Below are the code and all the weights of a small trained network. Each question names an input and a class and asks about switching units off, where a switched-off unit gives its printed mean instead of its output.

import numpy as np


def w(rows, s, z=0):
    codes = np.array(rows[::2]) - 128.0
    scale = np.full(codes.shape[1], s)
    scale[-1] = z or s
    return codes * scale


def f(y):
    return np.maximum(y, 0)


def log_softmax(a):
    a = a - a.max(-1, keepdims=True)
    return a - np.log(np.exp(a).sum(-1, keepdims=True))


def net(x, mask):
    res = np.array(x, float).reshape(1, 5) / 4 @ E
    y = f(res @ A[0][:, :-1].T + A[0][:, -1])
    res = res + np.where(mask, y, B[0][:, -1]) @ B[0][:, :-1]
    return log_softmax(res[-1] @ U[:, :-1].T + U[:, -1])


A, B = {}, {}
E = w([
[127,130,125,120,132,128,124,126,133,121],'x0',
[64,200,183,35,94,187,49,223,79,148],'x1',
[197,242,201,187,42,126,203,126,70,41],'x2',
[83,187,168,225,211,218,113,107,219,116],'x3',
[194,249,78,88,154,86,197,244,253,220],'x4',
],0.0053)
A[0] = w([
[211,35,68,226,169,74,223,20,143,89,155],'neuron 0',
[59,184,184,223,220,231,99,99,191,95,148],'neuron 1',
[221,70,55,201,165,46,219,31,183,114,114],'neuron 2',
[51,33,46,89,203,128,62,115,158,201,66],'neuron 3',
[208,214,204,178,35,116,204,115,64,29,5],'neuron 4',
[74,157,175,207,203,228,104,96,179,116,175],'neuron 5',
[61,182,171,56,91,180,50,194,80,131,95],'neuron 6',
[149,50,78,36,22,34,108,125,2,116,178],'neuron 7',
[59,187,181,238,218,240,103,99,201,104,190],'neuron 8',
[49,23,182,168,99,184,50,22,16,29,82],'neuron 9',
[56,16,42,75,193,133,54,125,172,211,86],'neuron 10',
[53,29,176,167,105,175,46,16,28,24,52],'neuron 11',
[85,30,47,80,210,115,59,121,179,217,92],'neuron 12',
[53,185,193,62,105,204,62,189,79,140,59],'neuron 13',
],0.004,0.0022)
B[0] = w([
[52,109,151,172,67,97,41,214,179,100,238],'neuron 0',
[188,48,183,84,106,58,174,120,99,176,226],'neuron 1',
[42,131,147,193,56,117,52,232,187,94,227],'neuron 2',
[126,182,192,203,153,205,198,184,33,60,205],'neuron 3',
[127,183,185,206,163,205,189,211,56,70,207],'neuron 4',
[186,65,167,84,119,59,158,128,105,169,214],'neuron 5',
[65,88,167,161,54,76,63,189,178,104,200],'neuron 6',
[197,59,179,85,122,54,164,155,116,177,248],'neuron 7',
[187,46,175,79,114,62,159,133,106,160,242],'neuron 8',
[158,216,38,88,183,147,133,253,206,199,255],'neuron 9',
[139,179,192,196,146,195,196,188,58,71,217],'neuron 10',
[163,224,43,98,186,159,131,249,196,197,245],'neuron 11',
[136,181,179,200,157,192,178,200,71,72,214],'neuron 12',
[51,84,169,176,51,86,52,189,179,94,197],'neuron 13',
],0.0053)
U = w([
[126,177,152,168,145,188,180,136,54,62,77],'0',
[151,208,49,105,158,138,130,154,200,193,102],'1',
[121,115,130,125,130,124,123,125,125,125,236],'2',
[41,97,142,150,82,106,57,136,166,92,90],'3',
[187,49,152,92,124,83,161,118,95,167,97],'4',
[109,114,90,102,144,148,104,61,115,114,152],'5',
[78,133,61,88,147,175,90,8,110,82,15],'6',
[73,136,28,92,148,174,87,8,101,87,2],'7',
],0.012,0.0081)

Each question gives the input, the list of numbers given to net, and the class t.
The units are the neurons (one row each of A and B). Each row of codes is followed by its name. A weight is (code - 128) times the scale printed after its matrix; where a second scale follows, it is the last column's (A, B and U).
mask holds one flag per neuron, in row order. A switched-off neuron (its flag False) gives its mean, the last column of its row in B, instead of its output. The means were averaged over made-up inputs and are rounded, as every weight is.
A unit's drop is (log p(t) with every unit on - log p(t) with that unit switched off) / (log p(t) with every unit on - log p(t) with every unit switched off).
The circuit of an input: a set's keep is (log p(t) with only the set's units on - log p(t) with every unit switched off) / (log p(t) with every unit on - log p(t) with every unit switched off). Starting from the 12 units with the biggest drops (on a tie, the unit counted first), units are removed one at a time, each time the one whose removal leaves the highest keep (on an exact tie, the one counted first), for as long as the keep stays at least 0.8.
circuit, biggest first: the units of the circuit, biggest drop first
most important unit: the unit with the biggest drop
top k neurons: the k neurons with the biggest drops, biggest first
drop when u is switched off: that unit's drop, to one decimal
input [-7,-5,8,-8,1], class 0: circuit, biggest first -> [neuron 4]
input [-3,7,4,5,-8], class 1: circuit, biggest first -> [neuron 9; neuron 11]
input [4,-7,4,7,-3], class 3: top 3 neurons -> [neuron 0; neuron 2; neuron 7]
input [1,2,1,4,-4], class 1: top 3 neurons -> [neuron 9; neuron 11; neuron 7]
input [0,4,0,1,-6], class 1: circuit, biggest first -> [neuron 9; neuron 11]
input [-2,7,1,5,3], class 3: circuit, biggest first -> [neuron 13; neuron 6]
input [2,-7,1,-2,-2], class 3: circuit, biggest first -> [neuron 0; neuron 2]
input [-3,0,-4,4,-3], class 0: circuit, biggest first -> [neuron 3; neuron 10]
input [-7,-8,4,-6,3], class 3: circuit, biggest first -> [neuron 2; neuron 0]
input [5,-2,-7,-7,-7], class 0: top 3 neurons -> [neuron 3; neuron 10; neuron 12]
input [-4,-8,6,2,2], class 3: circuit, biggest first -> [neuron 0; neuron 2]
input [-3,7,-5,-6,-8], class 1: top 2 neurons -> [neuron 9; neuron 11]
input [-7,-8,5,-6,-4], class 3: top 2 neurons -> [neuron 0; neuron 2]
input [1,-8,3,-3,-3], class 3: top 2 neurons -> [neuron 0; neuron 2]
input [-5,7,5,-7,2], class 3: top 2 neurons -> [neuron 6; neuron 13]
input [-6,-7,2,-4,-4], class 3: most important unit -> neuron 0
input [6,-8,-4,-1,-8], class 1: drop when neuron 11 is switched off -> 0.6
input [0,0,6,8,5], class 4: drop when neuron 8 is switched off -> 0.2
input [6,-7,-8,-5,3], class 0: drop when neuron 12 is switched off -> 0.2
